Each point holds some of the marks bu si gi ze vi ri ga, at most 4. A symbol removes its mark if there, or adds it if room remains.

In the rows, 4.7 stands for zero.

Which point is each row?
3.8,4.3,2.5,6.2,3.3,4.0,3.7,3.0,1.8,4.1,4.7,7.2,4.1,5.3,3.9,3.5,4.2,4.1,3.7,4.9,4.0,5.3,5.5,3.0,5.8,4.0,5.5,4.8,3.9: (bu gi ze vi)
5.1,3.6,6.1,5.3,3.2,5.4,5.0,4.7,4.0,4.3,5.6,1.9,5.5,5.2,3.2,4.1,3.6,3.4,4.2,3.2,3.5,7.4,2.7,4.4,5.8,8.0,4.3,3.4,6.1: (bu si gi)
6.4,5.0,4.2,4.9,5.0,5.5,3.8,4.6,5.2,4.4,6.7,2.4,4.8,3.7,4.7,3.4,4.7,5.0,3.6,3.4,6.4,5.8,5.9,5.6,4.5,6.9,5.2,6.2,2.6: (gi ga)
4.4,6.3,2.9,4.9,5.3,2.9,4.7,2.9,1.6,5.7,4.4,7.5,1.7,3.9,6.1,4.2,4.7,3.5,4.2,6.1,3.6,3.7,5.3,4.3,3.3,4.7,4.9,5.6,3.8: (ze vi)
5.1,6.4,6.2,4.8,5.7,6.7,4.2,3.2,4.8,4.6,4.2,5.9,3.4,3.0,4.3,2.6,5.0,4.5,2.7,5.7,5.9,3.4,5.2,5.8,3.2,6.1,4.6,6.5,2.2: (ze ga)
6.0,5.2,2.5,4.1,4.9,3.5,5.4,5.9,5.2,4.4,6.3,4.6,6.8,5.6,5.7,5.9,6.0,5.4,5.9,4.5,7.8,5.3,7.3,5.4,5.7,3.4,6.7,5.2,4.7: (gi vi ri ga)
2.8,5.1,7.2,5.3,4.4,6.8,5.2,4.8,3.7,4.9,5.1,2.2,5.1,4.2,2.7,4.3,4.0,3.8,4.9,4.7,0.9,6.3,3.5,5.0,4.3,5.9,3.9,3.5,6.4: (bu si)
5.6,6.8,5.0,5.8,6.6,4.1,4.6,3.8,5.9,5.7,6.0,2.3,2.6,3.7,4.7,3.7,4.3,3.1,4.1,2.7,3.5,5.3,4.6,6.0,3.2,6.4,4.5,5.2,4.4: ()
4.8,3.5,4.4,5.2,4.3,5.3,3.6,5.8,6.7,2.5,5.3,2.1,6.8,6.7,3.8,4.0,5.3,6.0,5.2,2.6,5.5,4.8,5.9,5.0,6.1,3.6,5.1,4.4,4.7: (bu gi ri ga)
5.7,6.5,1.3,4.9,5.2,2.6,5.1,4.3,2.7,5.2,6.7,4.2,4.5,4.7,7.2,5.9,4.5,2.9,4.7,3.4,4.3,6.1,6.0,5.0,5.7,5.1,5.5,5.7,4.3: (gi vi)
4.8,1.5,4.2,4.0,3.7,4.3,3.9,5.4,5.9,3.3,2.5,4.9,3.9,6.1,3.3,2.3,5.4,6.0,4.6,2.8,5.3,3.4,4.5,2.8,6.2,3.1,4.6,2.7,3.4: (bu gi ze ri)
5.2,6.1,4.5,4.5,5.6,5.0,4.3,3.2,4.2,4.4,3.7,6.6,0.3,3.3,4.1,2.4,5.1,3.4,3.6,3.9,4.2,2.8,4.3,4.6,2.8,5.9,3.6,5.3,2.4: (ze)
4.1,5.3,3.8,5.4,5.2,4.6,5.0,5.6,6.0,5.1,5.2,5.1,5.3,7.3,5.2,7.0,4.6,4.9,5.5,4.4,3.5,5.2,6.1,4.2,5.0,1.4,5.9,3.4,6.9: (bu vi ri)
5.3,6.5,2.4,5.7,5.2,4.3,5.0,4.7,2.5,4.3,6.3,5.5,5.8,5.1,5.8,5.8,5.2,3.7,4.3,4.6,5.9,6.4,6.5,5.5,5.4,5.7,5.8,7.5,3.9: (gi vi ga)

From each start, follow one symbol. Which point do you reach?
Answers are names.
---
3.8,3.4,5.5,4.5,3.4,6.0,5.4,6.1,6.8,5.3,4.1,3.1,5.1,4.9,3.2,5.9,4.9,5.9,5.9,4.2,3.2,5.2,3.2,4.4,3.9,3.6,3.9,2.0,6.8
ri -> (bu si)
---
4.0,4.3,5.1,4.3,4.7,4.3,5.4,6.9,4.5,5.1,4.2,4.8,6.9,7.1,4.4,7.5,4.1,4.8,6.6,4.8,3.0,5.6,4.3,4.0,4.6,1.8,4.5,3.3,6.8
si -> (bu vi ri)
---
6.1,6.6,3.5,5.1,5.2,3.1,4.8,4.1,5.7,4.4,6.8,2.3,4.0,3.9,5.3,3.1,5.4,3.1,4.5,2.5,4.7,6.2,4.6,5.4,5.8,7.4,4.3,5.4,3.6
vi -> (gi vi)
---
6.1,4.2,4.5,3.3,4.5,5.4,4.7,5.4,8.3,3.4,4.4,1.7,5.7,5.1,6.0,4.6,6.2,5.5,5.7,2.6,7.3,4.8,5.8,5.7,4.4,3.8,5.1,4.9,3.3
vi -> (gi vi ri ga)
---
5.1,5.3,7.1,4.5,4.8,3.8,5.5,4.2,5.5,4.2,3.5,4.9,2.0,2.8,4.9,2.8,3.5,3.5,4.1,5.5,4.2,3.3,3.3,4.7,3.5,6.3,2.7,5.7,4.7
si -> (ze)
---
6.1,4.8,3.4,5.0,4.9,3.9,5.2,4.7,1.9,5.9,6.9,4.7,7.1,4.0,5.6,6.7,5.0,4.1,5.0,5.8,6.7,7.1,5.8,6.2,4.9,6.5,5.1,5.6,4.6
si -> (gi vi ga)
---
5.9,6.9,2.3,4.8,6.2,4.5,4.4,3.7,2.9,5.6,6.2,5.4,5.9,4.4,5.5,5.8,5.8,4.4,3.9,4.4,6.6,5.8,7.8,5.0,5.7,6.2,6.7,7.2,4.5
ri -> (gi vi ri ga)
---
4.5,3.6,4.6,6.0,3.4,4.7,3.9,2.9,2.7,3.9,4.7,5.6,3.1,5.1,2.5,1.6,5.2,4.5,3.0,3.1,3.6,4.1,3.1,3.2,6.2,5.8,4.9,4.5,2.8
vi -> (bu gi ze vi)
---
4.9,6.1,5.9,6.8,5.5,7.0,5.2,3.3,4.2,4.7,6.0,2.8,2.9,5.7,4.0,3.7,5.4,3.4,3.4,2.5,1.1,5.4,4.4,4.9,4.5,6.4,5.2,3.7,4.5
bu -> ()
---
6.5,6.7,3.8,5.1,5.1,3.3,4.3,4.3,5.5,4.9,6.8,2.4,3.6,3.9,4.5,3.1,4.3,3.3,4.2,1.7,4.4,6.5,4.4,5.0,4.2,7.7,4.8,5.7,3.5
gi -> ()
---
6.5,6.6,4.3,4.8,4.8,3.4,5.4,4.9,4.6,5.5,7.2,2.1,4.6,4.2,4.2,3.1,5.7,3.4,4.4,2.2,5.2,5.5,4.2,5.7,4.4,6.9,3.6,4.8,3.3
gi -> ()
---
4.6,3.5,1.1,4.7,4.6,3.3,5.0,6.1,4.8,4.2,4.9,4.8,6.1,6.9,5.1,6.2,4.7,5.7,5.6,2.6,4.6,5.7,5.9,3.5,5.6,2.2,5.2,3.6,5.3
gi -> (bu vi ri)
---
3.6,3.6,6.4,4.3,5.3,7.3,4.2,5.7,7.6,3.5,4.4,2.4,6.2,5.5,3.5,4.6,5.7,5.4,4.8,3.9,4.7,3.9,5.8,4.5,4.6,3.2,5.0,3.1,5.7
gi -> (bu gi ri ga)
---
3.3,5.6,5.2,6.1,5.2,7.5,4.1,4.5,4.9,4.4,6.4,3.9,3.5,5.2,3.4,3.9,4.7,3.0,4.2,3.1,1.8,6.5,4.3,4.6,4.6,5.7,4.6,4.1,4.7
bu -> ()
---
5.5,7.1,5.2,5.4,6.8,4.5,4.7,5.0,6.9,6.1,6.2,3.4,2.8,4.4,5.5,3.6,5.2,2.9,4.1,3.1,3.9,5.3,4.2,6.0,2.8,7.0,4.0,4.3,4.3
ze -> (ze)
---
3.8,4.6,5.4,5.8,5.2,6.3,3.5,3.2,3.3,5.0,4.1,6.2,1.6,3.4,3.1,1.1,4.9,3.2,3.2,5.0,2.7,3.0,3.1,3.5,3.2,4.7,4.7,4.4,4.6
bu -> (ze)
---
5.7,6.1,1.8,4.9,5.1,3.7,4.9,3.9,3.4,4.8,6.9,4.9,5.7,4.6,6.0,5.0,5.1,3.6,4.3,4.1,5.9,6.9,7.4,5.5,4.6,5.8,6.8,6.9,4.0
ri -> (gi vi ri ga)
---
4.5,4.8,2.0,6.7,3.7,4.1,4.7,3.9,1.9,5.2,6.6,5.5,5.0,5.5,5.1,5.3,5.6,3.5,4.9,3.9,2.7,6.8,6.0,4.5,6.3,4.8,5.8,4.7,5.5
ze -> (bu gi ze vi)
---
5.3,5.1,3.1,4.5,4.8,3.3,4.5,4.9,6.0,4.2,5.7,4.0,7.0,5.1,6.2,5.9,5.6,5.8,6.5,3.5,7.2,4.8,7.9,4.7,5.3,3.1,6.2,4.5,5.0
ri -> (gi vi ga)
---
5.1,6.3,1.8,4.5,5.2,3.1,6.1,5.9,5.7,5.4,5.0,4.5,4.9,5.6,6.9,6.6,4.6,4.7,6.8,4.1,4.1,5.0,6.4,5.1,3.5,1.8,5.2,4.5,4.9
bu -> (bu vi ri)
---
4.9,3.7,7.1,5.3,3.5,6.6,4.0,4.5,4.4,4.2,4.8,3.4,6.6,3.8,3.0,4.7,5.3,5.5,3.9,4.6,4.3,5.9,4.1,5.9,6.6,7.4,5.2,4.0,5.3
ga -> (bu si gi)
---
3.8,2.9,6.2,4.9,2.5,4.9,4.8,3.9,2.9,3.7,2.8,5.4,3.3,4.6,2.9,2.5,3.6,4.3,2.9,5.2,2.9,4.0,2.0,3.7,6.6,5.5,3.3,4.4,3.2
ze -> (bu si gi)
---
4.9,6.4,5.0,5.0,5.5,4.6,4.1,3.3,4.5,5.1,3.5,5.4,1.8,4.3,4.0,2.0,3.9,3.7,3.1,4.6,3.9,3.5,4.1,4.4,3.1,6.0,3.5,4.6,2.6
vi -> (ze vi)
---
3.3,5.0,7.7,5.3,4.0,8.6,5.1,4.0,5.1,4.2,5.3,3.1,6.1,4.0,3.4,5.1,4.2,3.4,3.5,4.4,3.1,5.1,2.6,6.0,4.7,7.5,4.7,3.7,5.3
ga -> (bu si)
---
4.3,6.3,6.1,4.1,4.3,4.5,5.8,5.0,5.9,5.5,5.6,1.8,3.9,2.4,4.5,4.7,4.1,2.4,4.7,4.5,3.4,5.5,2.5,5.9,3.0,6.8,4.2,3.3,6.5
si -> ()
---
4.4,4.3,5.4,6.1,4.7,7.4,3.9,3.6,3.8,3.5,6.6,3.4,5.4,4.8,4.0,2.5,5.8,4.7,2.3,3.7,4.2,5.5,5.7,5.4,6.5,7.1,6.0,4.9,3.8
bu -> (gi ga)
---
5.4,4.6,1.9,4.7,5.2,3.0,5.0,5.6,5.3,4.7,5.8,4.4,5.2,6.1,5.5,5.9,4.6,5.3,6.2,3.4,5.1,5.6,5.3,4.7,4.7,2.6,4.8,4.4,5.0
ri -> (gi vi)
---
5.3,4.8,1.4,6.1,4.3,4.4,4.3,4.9,1.5,4.5,7.1,5.7,5.5,5.5,4.4,5.6,4.7,4.0,3.0,3.8,3.4,7.4,5.8,3.8,7.3,4.2,6.5,4.9,5.5
ze -> (bu gi ze vi)
---
4.0,4.5,5.0,5.1,5.6,5.5,5.2,6.2,7.4,5.0,5.1,2.0,4.9,7.0,4.7,4.6,5.1,5.0,6.1,3.2,3.2,3.7,5.1,4.5,4.2,3.0,4.2,3.1,6.0
vi -> (bu vi ri)
---
5.7,6.1,1.6,4.9,4.9,3.8,4.2,3.7,2.6,4.8,7.0,4.0,6.2,4.9,5.6,6.0,5.4,3.1,4.0,4.3,5.9,6.1,7.6,5.9,5.9,6.3,5.8,6.8,4.6
vi -> (gi ga)
---
4.9,4.2,5.0,5.9,4.1,7.2,2.4,4.4,4.3,3.8,7.3,2.9,6.4,4.9,3.7,3.0,6.1,4.9,3.2,3.1,3.8,5.1,5.5,5.0,7.1,7.0,5.9,4.3,4.1
bu -> (gi ga)
---
4.4,5.5,2.3,6.4,4.7,5.3,4.1,3.2,1.2,4.4,6.4,5.4,7.2,4.6,4.8,4.9,5.3,4.5,3.7,4.3,4.6,6.4,7.1,4.9,6.2,5.3,5.9,5.7,5.8
bu -> (gi vi ga)
---
5.6,4.1,3.7,3.7,4.2,2.4,4.3,5.9,6.7,3.2,2.9,4.3,2.9,5.3,5.2,2.5,3.2,5.3,5.0,4.1,7.2,3.0,5.0,3.1,4.7,3.5,4.0,4.2,3.3
bu -> (bu gi ze ri)
---
4.7,4.4,5.0,5.6,2.8,3.5,3.3,2.9,3.3,3.2,3.7,6.2,2.2,5.6,3.0,1.4,4.4,3.7,2.2,4.0,3.5,3.8,3.8,3.0,5.4,4.9,5.2,4.3,3.0
vi -> (bu gi ze vi)
---
5.9,4.5,2.1,4.6,5.5,3.8,4.6,5.5,5.3,4.3,4.9,5.3,7.0,5.5,6.1,6.3,5.5,6.2,5.9,4.4,7.7,6.3,7.3,5.2,6.1,2.9,5.8,5.5,4.8
ri -> (gi vi ga)
---
5.5,4.7,1.9,4.2,5.1,3.9,4.8,6.0,5.1,4.6,5.3,4.6,6.0,5.8,6.5,6.3,5.4,4.8,5.6,4.0,6.8,5.6,7.6,5.9,6.1,3.4,5.7,5.8,4.5
ri -> (gi vi ga)
---
4.7,3.0,4.2,5.2,4.5,4.4,4.2,6.7,7.5,2.5,5.6,2.3,5.8,6.4,4.1,4.4,6.1,6.1,4.9,2.4,4.2,5.3,4.5,4.7,6.5,3.1,5.5,3.0,5.3
ga -> (bu gi ri ga)
---
4.4,6.6,4.6,5.6,5.6,4.6,4.0,2.1,2.1,5.5,4.7,8.6,4.3,3.4,4.7,4.8,4.8,4.0,3.1,5.5,5.3,2.9,6.0,5.1,4.6,5.1,4.4,7.5,3.3
ga -> (ze vi)
---
4.3,3.7,4.7,5.8,3.2,5.1,2.8,2.6,3.7,3.1,3.8,6.3,2.4,4.5,3.4,1.6,4.5,5.2,3.7,3.3,3.1,4.4,3.5,2.7,5.6,4.8,3.7,5.0,3.2
vi -> (bu gi ze vi)
---
4.5,7.9,1.9,4.6,6.0,3.6,5.2,4.0,3.4,6.0,6.8,5.5,5.0,5.2,6.1,6.0,3.9,2.8,5.3,4.0,3.2,6.5,6.3,4.9,3.0,4.2,5.0,5.3,5.1
ze -> (ze vi)
---
4.7,3.1,2.2,5.1,3.9,4.3,4.1,6.0,5.5,3.9,5.4,5.2,6.6,7.0,5.4,5.8,4.8,5.3,6.0,3.5,4.9,5.2,5.9,2.6,6.3,2.3,5.3,3.8,4.8
gi -> (bu vi ri)
---
5.7,5.0,4.2,6.5,4.6,5.1,3.5,4.2,4.7,3.8,6.6,2.9,4.4,4.4,3.2,2.9,4.9,3.2,3.2,1.6,3.2,6.0,3.9,4.1,6.3,7.2,5.1,3.2,4.7
si -> (bu si gi)
---
6.2,5.0,6.6,3.8,4.2,5.1,5.1,4.4,5.5,4.5,4.9,1.4,5.5,2.8,4.6,5.0,5.0,4.6,3.3,3.5,5.9,6.4,3.4,6.5,4.8,8.3,5.3,5.3,3.9
si -> (gi ga)
---
6.2,4.1,4.6,2.3,5.1,5.2,4.1,6.0,9.0,4.1,5.2,2.0,6.3,5.1,5.4,5.5,6.0,6.5,5.9,3.2,7.9,4.5,4.9,5.8,5.5,4.5,5.6,4.0,4.6
bu -> (bu gi ri ga)
---
6.7,6.1,4.7,4.6,5.1,5.5,3.9,2.9,5.4,4.2,6.8,2.8,5.8,3.6,4.2,3.7,5.9,4.3,3.0,2.3,6.1,5.0,5.5,5.7,6.2,7.2,5.2,5.5,2.6
vi -> (gi vi ga)
---
5.8,4.2,2.1,5.0,4.9,3.7,4.7,5.1,5.0,4.6,5.4,4.3,7.2,6.4,6.3,6.0,5.3,5.2,5.7,4.9,7.5,5.1,6.8,5.0,5.3,3.0,5.9,4.9,4.2
ri -> (gi vi ga)
---
5.4,7.4,2.5,5.6,6.2,3.9,5.8,4.0,3.6,5.4,6.7,5.4,3.7,4.5,7.1,6.2,4.5,3.6,4.9,3.8,2.7,5.2,6.2,5.2,3.4,5.0,5.1,5.5,4.9
ze -> (ze vi)
---
3.8,5.2,3.7,6.4,5.0,4.3,3.5,2.9,1.3,5.2,4.7,8.8,3.6,5.1,4.5,4.4,3.9,3.4,3.5,5.8,1.8,3.9,5.9,3.4,4.3,3.6,4.1,5.3,5.0
gi -> (bu gi ze vi)
---
4.2,5.7,3.6,6.4,4.6,4.7,4.5,3.3,1.3,4.9,5.1,8.0,3.1,5.7,4.8,3.8,3.5,4.4,4.5,4.9,3.1,4.0,4.9,2.9,4.4,4.1,5.2,5.3,4.8
gi -> (bu gi ze vi)
---
4.6,5.0,5.0,4.4,5.9,3.9,5.6,5.4,9.2,4.4,5.3,1.6,3.4,5.7,5.6,4.2,5.0,5.5,6.4,3.8,4.9,4.6,5.0,5.3,3.7,3.9,3.7,3.4,5.4
ri -> ()
---
5.2,7.1,3.5,4.9,6.1,5.5,3.8,3.9,2.8,6.6,6.8,4.9,6.3,3.6,6.6,5.7,4.9,3.5,5.1,5.4,5.1,5.2,7.2,6.3,3.9,5.6,5.6,5.9,4.4
gi -> (gi vi ga)
---
5.4,4.2,6.4,2.7,4.9,5.7,3.9,4.7,8.5,4.5,2.9,4.8,3.8,3.6,4.9,3.9,4.5,6.3,5.1,4.4,6.9,2.0,5.7,5.1,3.8,2.7,3.7,4.2,2.9
ri -> (ze ga)
---
5.2,2.8,4.3,4.1,4.5,3.6,3.8,5.4,6.4,3.8,2.6,4.2,3.3,4.8,4.7,3.2,5.2,5.9,5.2,3.2,7.1,4.5,4.2,3.9,5.3,2.6,4.5,4.0,2.6
bu -> (bu gi ze ri)
---
4.5,4.8,4.1,5.8,4.7,4.6,3.5,3.3,1.0,4.9,4.6,7.8,3.4,4.7,4.4,4.0,4.0,3.7,3.8,5.4,2.9,3.9,5.4,2.8,4.3,3.9,4.7,5.3,5.3
gi -> (bu gi ze vi)
---
3.6,4.4,7.4,4.7,4.9,7.7,5.2,5.0,4.3,5.3,5.1,2.6,6.1,3.6,3.0,4.0,4.2,4.6,4.0,5.1,3.0,4.7,3.1,5.5,5.3,6.6,4.6,4.4,5.8
ga -> (bu si)
---
4.6,6.3,6.1,4.5,5.7,6.3,4.5,3.6,6.3,5.4,6.5,3.2,5.3,3.1,5.5,3.1,5.5,4.0,3.7,3.1,3.9,5.4,5.6,6.5,4.0,7.1,5.3,5.9,3.3
ze -> (ze ga)
---
3.6,4.6,4.3,5.1,4.9,6.2,5.5,5.4,5.2,5.0,5.8,6.4,7.4,6.4,5.1,6.0,5.4,4.9,6.1,5.8,4.7,5.1,6.8,4.1,5.0,1.9,6.4,3.8,5.3
ga -> (bu vi ri)
